The rows lie along a hidden order. The number after each row says roughly how far along it the row is, from 0 to 12. A new part has a new order.
In the rows, zero is written as 100.
[ 47  97 107  73 175 105  86 110  89 116 104 101  68  93 130  92 107 108
 110 129  77 127  97 119  92  97  84 103 122  93 117  91 105  84 108  89
  82  98 124  62  75 119  87 102 115  80  94 100   3  78  88 104 105 110
  96  90 150 102  89  60 109 103  64  68  65  89  93  83 102  99 180 116
 108  61  65  60 142 125 100  74 101 105  87  95  83  96 107 103  69  98
  96  17  90  94 138 117 106 112 111  85 110 101 101 123 123 123 114  73
  90  99  93  90 104  64 102 107  72 118 105 137  60  91  89  88 131]
4
[ 91  82 130  85 115  94 174 122  89  65  85 117 108 122  96 102 104 119
 124 123  90 115  89  99 105 102  83  93  97 106  74  77  87 111  90 120
 105  90  93 104  86  91 110  83 121  89  94  93 122 120  96 101 114 107
  93  99  95  83 100 118  49 126  88 112 109 105  93 115  95  97 144 100
 101  88  76  74  62 134  94  69  65 102 102  99  87  88  96  92 131  96
  99 140  87 106 102  97  98 103 108  81 100 105 105 130  55  53  89 116
 100 113  96  84  97 118 103 110  98 105 100  91  99  88 106 103  97]
2
[ 84 135  73  91  76 108   0  79 139 129  94  88  69  84  81  88 142  65
  72  86  90  85 128  99 105 103 109 112  78  69 109  81 122  96 120  92
 106 100 118  78 116  90  80  92 103  90 115  73   0 101  94  97  92 102
 104  99  88 117 103  91  73  80 110 116 105  87  81  89 107  90 152 105
  94 156 167 120 106  66 110 141 170  86  73  93  90 107 102 118  58  99
 103  67  94 107 132 138 109 101 107 119  94 106 100  91 147 137 118  86
  89  39 103 103 101  43  99  91  84 102  91 140 102 117 101 104 119]
12
[ 76  99 111  90 111 100 137 116 101  84  95 111  88 115 110  97 101 110
 112 127  90 122  94 110 102 100  86  97  96  95  82  76  93 104  98 108
  93  98 107  88  83  93  99  90  99  89  96  91  78 105 101 104 108 108
 100  97 122  88  96 108  74 111  85  99  93 101  89 100  98 100 149 104
 105  80 104  74  96 128  97  80  70 101  92 100  87  89  99  98 106  96
  96  99  92  94 116 119 101 109 107  73 105 107 104 130  83  97  94 105
  95 106  96  88  98 102 102 112  89 104 101 106  90 104  95  95 108]
5
[124 102 113  97  91  81 198 125  96  60  83 113 141 136 107 108  92 146
 122  98  90 102  85  92 101 104  96 102 109 118  74  97  96 108  90 106
 107  95  78 124  95  91 135 111 111  66  88  91 200 135 101  90 102 106
  86 105  56  82 107 134  11 139 104 119 130 104 100 125  91  82 107 101
  99  90  52  94  33 126  90  41  35  97 116 100  97  85  91  83 148  90
 101 168  93 107  65  49  96  85 111 112  97 103 109 110  70  26  80 122
 105 131 100  89  98 126 101 100 110 108 105  92 115  59 114 109  89]
0
[101 125 106  88 101  93  76  99 114  88  83 101  98  99  87  97 121 112
  98  96  85  89 102  93  97 104 117 106 101  95  92  91 101  89 109  99
 104  93 101 100  89 105  91  98 111  79  92  85  83 108  88  98 102 109
  92 101  64 111 103  89  25  99 101  97 122  99  95 117  95  77 141 105
 100 114  91  96  70  88 103  71 121  99  97  91  94  95 102  99  96 100
 104  89 102 102 102 119 105  98 103 109 105 104 102 103 114 104 104  90
  94  71 105  94 104  66  98  99  94 104  98 101 104 125 109  98 105]
5
[ 92 163  89  69  42  79 116 107  74  95  92  98  82 118 103  94 107 130
 101 108  86 110 100  96 100 110 103 118 121  94  96  80  85 114 123  83
  82 105 109  94  91  87 114  88  76  37 115  74 104 110  91  91  98 106
 112  95 117 138 105 131   4  97  83 100 114 109  82 133  93  83 146  93
 117  69 133 102  89 101 102  65  66  91  92  92 101  70  99 101 123  98
 109 126  90 104  95  82  95  99  95  72 100  95 105 119 135  61 113 119
  93 121  87  97  96 174 101 120 115 125 104  98  94 171 107  79 122]
8
[108 106 110  93  72  91 127 119 100  76  90 106 109 121 101  98 107 131
 115 108  97 106  92  96  97 105  97 101  90 106  72  80  85 118  98 109
 100  96  94 111  90  81 120  92 107  74  99  84 158 136  92  92 105 107
  93 102  88  92 107 134   0 129  91 119 127 107  95 126  96  88 152  97
  97  87  99  95  55 110  95  65  63  95  99  98  89  83  91  88 141  95
 101 158  94 103  87  90  97  90 105  81  99 105 107 117  84  59  88 127
  99 111  97  91  97 131 101 111 104 100 103  88 109 117 108  96 101]
4
[113  88 100 113  53 100 142 110 134  69  87 117  90 111  70  95  78  84
 105  91 108  93 100 103 126 104  97  94  73  96  54  76 106 141  96 147
 109 101  90 109 105  77  96  71  65 136 106  73 137 136 122 102 111  83
 103 100  62  71 103 138  71 119 133 162 118 103  73  96 103 113 114  94
  88 139 158 121  67 100  95 146 110  80  90 100 103 105  89 106 110 105
  98 167 106 115 113 140 103  99 101  78 100 118  95 112  55 113  82 121
 100  71 103  76  93  86  99 105  84  85  98 112 126 110  99  97  84]
8
[ 75 137  96  70  65  88 130 107  89  97 103 106  56 112 115  91  86 128
 103 122  85 125 100 111 103 106  87 115 123  92  85  77  88 121 118  92
  70 107 119  81  76  84 104  88  68  72 118  82  80  99  95  98 106  98
 110  89 127 122 100 118  33  93  78 105  94 103  78 115  96  99 167  98
 113  54 127  86 124 113  99  62  78  90  93  94  97  79 100 109 103 101
 101 109  90 101 110  98  94 109  98  56 105 102  98 127 124  86 113 106
  89 118  86  84  95 151 101 124  99 123 104 123  83 144  93  71 124]
8
[102 133  98  84  48  86 130 112  92  85  92 103  95 114  96  94 106 122
 110 104  94 106  95  97  99 109 103 110  91  98  75  74  87 125 109 105
  90 101  99 104  92  78 117  84  83  63 103  76 150 133  92  90 103 104
 100  99 101 109 107 140   0 115  95 122 132 107  85 130  95  90 150  94
 101  84 125 105  63 102  98  86  72  84  97  96  96  80  93  97 130  98
 105 158  94 108  98  94  95  90 101  75  99 105 105 116 103  68  98 127
  96 111  91  92  95 141 100 118 106 108 103  90 109 149 105  87 109]
6
[ 86  88 104 105 106 104 118 107 123  78  84 117  80  98  73  95  91  82
 106  99 100 101 102 110 116 102  95  98  82  85  69  73 109 122  97 145
 107  97 101  93  90  87  78  73  71 127  97  81 103 128 121 103 111  90
 102 105  99  79  98 119 114 115 122 134 105  97  76  94 101 118 127 102
  94 127 139 100 100  99  97 156 118  83  90 101  98 101  97 117  92 106
  97 117  99 105 135 138 104 104 101  85 101 118  97 110  79 143  90 105
  98  82 100  82  96  58  98 106  78  90  95 114 109 118  91  91  92]
7
[102 133 101  94  71  88 118 119  74  90 102  94 114 126 125 100 123 143
 111 125  90 112  91  97  86 103 102 102 100 111  97  91  81  93 109  81
  85 102 102 105  92  89 125 107 108  59  97  88 132 102  85  93  93 114
  97 103 119 107 103 125   0 115  76  88 112 110 102 117  96  78 136  99
 108  53  89  88  68 120  96  20  35 111  92  96  89  76  95  79 133  91
  99 114 101  89  70  82  98  96 104  82 107  97 110 127  98  49  99 121
  97 122  93  98 100 155 102 110 112 115 108  86  90 128 106  91 115]
3
[ 89 114 107  94 130  97  70  94 108  91  83 103  91  97  92  98 124 105
  99 112  82  98 105  98  97  98 115 102 108  91 106  99 105  69 110  94
 106  88 106  91  87 109  82 100 114  90  87  89  38  87  95 105  99 108
  94 100  80 106  95  70  60  90  92  77 101  97  92 104  94  75 136 112
 105 116  82  79  90  94 102  58 123 108  95  91  94  96 107 106  78 100
 100  44 102  97 107 132 105 110 105 114 110 106 100 108 115 113 106  75
  91  69 106  94 107  54  99  92  87 106  96 110  95 104 105 101 107]
4
[106  92 121  94 115  94 114 108 112  73  73 113 113 106  80 100 113 115
 107 100  90  95  94  95 100 103  98  98  88 103  83  76  97  91  88 118
 118  87  91 105  85 102 102  93 126  90  88  87 113 126  94  98 107 111
  86 103  60  87 102  99  38 133 103 103 135  98  99 116  95  85 153 105
  92 121  71  86  47 103  99  94 116  97 103  98  87  96  97  96 111  95
 102 119  96  99 108 109 106  93 111 111  97 107 106 102  90  89  89 104
 101  81 107  91 103  61 100  98  87  95  98  93 106  90 106 111  90]
3
[ 71 121  96  82  67  92 157 115  86  90  96 114  62 107 108  89  62 116
 111 126 102 124  93 115 109 106  81 108  93  96  67  73  86 131 108 110
  75 111 116  85  78  84 105  70  54  85 109  78 108 106 104  99 109  93
 116  89 143 104  97 133  59 103  90 112  92 104  79 108  97 117 153  94
 110  64 144  89 122 119  97 107  71  80  92 101 102  81  96 111 108 102
 101 126  93 103 116 111  96 109  95  49 101 105  97 131 106 103 104 116
  93 124  82  80  93 157 101 130  92 112 105 122  89 141  85  75 115]
9
[109  74 126  94 109  94 155 113 103  62  77 118 123 116  82 103 106 123
 117 106  91 104  91  95 104 102  92  93  93 108  77  77  89 106  84 124
 115  86  86 116  87  93 109  88 126  90  91  93 146 128  95  98 111 106
  87 103  64  81 104 117  31 134 103 113 130 103  98 122  95  88 152  99
  92 115  67  87  40 115  95  72  83  98 107  99  89  94  92  91 131  96
 101 157  92 108  98  95 102  94 110  98  96 106 106 113  76  59  81 114
 102 100 104  86  99  97 101 101  95  96  99  86 107  77 111 108  87]
2
[ 62 127  98  70 125  96  97 103  99 116 109 102  48 101 127  90  96 110
 102 129  78 122 105 115 100 100  87 111 129  91 101  90 103 104 118  82
  73 107 124  66  76 105  90 100  91  75 108  91  15  82  91 104 105 101
 104  87 135 110  93  80  69  89  69  93  67  95  82  89 100  96 157 110
 113  64 105  70 143 118 100  67 100 100  93  93  93  86 106 108  74  99
  98  38  91  98 123 119  99 115 105  73 111 102  98 125 121 104 118  82
  85 101  89  85 100  95 102 116  84 121 104 141  72 114  86  83 129]
7
[115 111  92 105  38  96 109 108 127  70  95 110  98 106  60  94  89  94
  99  78 106  88 102  96 118 109 112 105  78  93  63  71 105 140 106 143
 104 100  94 110 104  71  99  78  51 118 108  71 150 140 117  94 110  86
 104 101  66  92 108 148  64 107 134 174 140 104  72 115  99 111 137  93
  89 133 168 131  76  82 100 145 106  76  84  98 106  99  91 108 120 108
 103 180 106 117 116 123 100  92  95  79  98 117  95 109  76 115  87 128
 102  76 103  85  92 103  97 108  97  91  98 105 123 146 104  85  94]
10
[ 98  94 115  92  90  96 124 111 113  77  86 113  93 109  89  96 105 108
 111 109  92 106  99 103 107 103  93  99  89  95  73  71  95 120 100 126
 103  94  97 100  88  82 101  81  97  98 103  79 121 131 102  98 108 100
  96  99  93  86 103 121  24 122  99 131 118 101  83 114  99  97 166  99
  92 105 116  97  75 108  96 101  96  90  96  97  91  91  94 103 118  99
  99 141  91 108 113 117 101  97 105  81 100 111 103 119  81  85  93 115
  97  97  97  83  96 101 100 109  92  99  99 113 105 116 101  93  99]
5
[ 88  74 122 108 155 104 129 107 119  75  77 118 106 112  91 103 112 105
 110 115  91 104  98  98 103  97  91  87  89 100  84  85 105  77  83 120
 120  87  91 108  85 108  93  98 129 105  81  98  77 110 105 108 105 109
  85 103  75  72  94  83  93 123 105  93 105  96 100  91  98  95 130 111
  94 130  68  73  53 121  96  87 105 109 100 100  85 101  99 101  96  94
  95  82  97  94 114 126 108 106 115 114 100 109 106 109  68 103  87  89
 100  80 108  90 103  36 101  92  80  90  94  99 104  54 101 116  83]
1
[ 70  81 122  57 165 112 105 111 109 104 114 109  52  80 104  84  79  92
 112 123  81 123  96 122 104 103  79 103 117  93  89  74  96 103 102 110
  83  96 127  62  65 110  71  83  95 101 100 103  12  90  89 107 122  98
 107  86 133  99  90  61 120  86  72  87  74  88  87  82 100 114 183 110
 107  71  89  55 152 121 106 113 106  92  93  98  86 105 107  99  66 103
  97  43  89 104 154 150 102 117 104  65 109 107  92 120 105 149 108  77
  88  77  96  82 103  76 103 118  63 108 106 143  68 101  82  83 127]
8
